Below are the code and all the weights of a small trained network. Each question names an input and a class and asks about switching units off, where a switched-off unit gives its printed mean instead of its output.

import numpy as np


def w(rows, s, z=0):
    codes = np.array(rows[::2]) - 128.0
    scale = np.full(codes.shape[1], s)
    scale[-1] = z or s
    return codes * scale


def norm(h):
    return h / np.sqrt((h * h).mean(-1, keepdims=True) + 1e-5)


def f(y):
    return y / 2 * (1 + np.tanh(0.7978845608 * (y + 0.044715 * y**3)))


def log_softmax(a):
    a = a - a.max(-1, keepdims=True)
    return a - np.log(np.exp(a).sum(-1, keepdims=True))


def net(x, mask):
    res = np.array(x, float).reshape(1, 3) / 4 @ E
    u = 0
    for l in range(3):
        y = f(norm(res) @ A[l][:, :-1].T + A[l][:, -1])
        res = res + np.where(mask[u : u + 4], y, B[l][:, -1]) @ B[l][:, :-1]
        u += 4
    return log_softmax(norm(res)[-1] @ U[:, :-1].T + U[:, -1])


A, B = {}, {}
E = w([
[87,236,121],'x0',
[173,172,254],'x1',
[142,2,170],'x2',
],0.0039)
A[0] = w([
[122,4,104,73],'L0N0',
[249,165,107,219],'L0N1',
[69,145,253,5],'L0N2',
[218,107,75,111],'L0N3',
],0.0061,0.0021)
B[0] = w([
[182,155,125,251],'L0N0',
[245,150,253,210],'L0N1',
[18,68,78,165],'L0N2',
[134,154,202,151],'L0N3',
],0.0051,0.0019)
A[1] = w([
[190,154,126,15],'L1N0',
[111,125,65,252],'L1N1',
[72,253,99,72],'L1N2',
[60,216,245,214],'L1N3',
],0.0076,0.0015)
B[1] = w([
[127,119,109,128],'L1N0',
[142,209,155,183],'L1N1',
[140,182,176,232],'L1N2',
[223,73,1,255],'L1N3',
],0.0097,0.0036)
A[2] = w([
[121,61,255,44],'L2N0',
[251,14,12,63],'L2N1',
[23,33,77,6],'L2N2',
[188,10,167,214],'L2N3',
],0.0054,0.0021)
B[2] = w([
[109,58,142,132],'L2N0',
[3,170,84,253],'L2N1',
[75,180,96,117],'L2N2',
[132,151,183,217],'L2N3',
],0.0065,0.0054)
U = w([
[142,34,254,253],'0',
[138,111,160,3],'1',
[155,111,34,28],'2',
[242,147,92,231],'3',
[89,218,139,253],'4',
],0.0085,0.0021)

Each question gives the input, the list of numbers given to net, and the class t.
The units are the neurons (one row each of A and B). Each row of codes is followed by its name. A weight is (code - 128) times the scale printed after its matrix; where a second scale follows, it is the last column's (A, B and U).
mask holds one flag per neuron, layer by layer. A switched-off neuron (its flag False) gives its mean, the last column of its row in B, instead of its output. The means were averaged over made-up inputs and are rounded, as every weight is.
A unit's drop is (log p(t) with every unit on - log p(t) with that unit switched off) / (log p(t) with every unit on - log p(t) with every unit switched off).
The circuit of an input: a set's keep is (log p(t) with only the set's units on - log p(t) with every unit switched off) / (log p(t) with every unit on - log p(t) with every unit switched off). Starting from all 12 units, units are removed one at a time, each time the one whose removal leaves the highest keep (on an exact tie, the one counted first), for as long as the keep stays at least 0.8.
units of the circuit, in order: the units of the circuit, biggest drop first
most important unit: the unit with the biggest drop
k most important neurons: the k neurons with the biggest drops, biggest first
k most important neurons of layer l: the k neurons of layer l with the biggest drops, biggest first
drop of u: that unit's drop, to one decimal
input [-5,2,-1], class 0: units of the circuit, in order -> L1N3, L1N1
input [-7,-6,-1], class 4: units of the circuit, in order -> L1N3, L1N1
input [-7,-4,-4], class 4: most important unit -> L1N2
input [8,8,-4], class 3: 2 most important neurons -> L1N3, L1N2
input [6,-1,8], class 0: units of the circuit, in order -> L1N3, L2N1
input [3,8,3], class 2: units of the circuit, in order -> L1N3, L2N1, L0N2
input [0,1,0], class 2: 2 most important neurons -> L0N1, L1N3
input [8,4,-6], class 3: 3 most important neurons -> L1N3, L2N1, L1N2
input [0,-2,2], class 4: 2 most important neurons -> L0N0, L1N2
input [-5,-2,-5], class 4: 2 most important neurons of layer 1 -> L1N2, L1N1
input [0,-8,3], class 4: 3 most important neurons -> L1N3, L1N2, L2N2
input [-2,5,1], class 2: 3 most important neurons -> L1N3, L2N1, L1N2
input [-6,4,-2], class 0: 2 most important neurons of layer 1 -> L1N1, L1N2
input [-8,-2,-2], class 0: units of the circuit, in order -> L1N3
input [-4,-8,-1], class 4: 2 most important neurons -> L1N3, L1N2
input [-8,-6,-4], class 4: 3 most important neurons -> L1N3, L2N1, L1N2
input [2,4,-2], class 2: 2 most important neurons of layer 1 -> L1N3, L1N1
input [2,0,3], class 0: 2 most important neurons -> L1N3, L2N1
input [0,-4,5], class 4: 2 most important neurons of layer 0 -> L0N1, L0N0
input [8,6,-2], class 3: most important neuron of layer 1 -> L1N3
input [0,-1,4], class 0: 2 most important neurons -> L1N3, L2N0
input [1,-6,4], class 4: 2 most important neurons of layer 1 -> L1N2, L1N3
input [-4,4,-2], class 2: drop of L2N1 -> 0.5
input [7,8,6], class 2: drop of L1N3 -> 1.2
input [8,5,8], class 2: drop of L1N3 -> 0.5
input [0,-6,5], class 4: drop of L1N3 -> 0.4
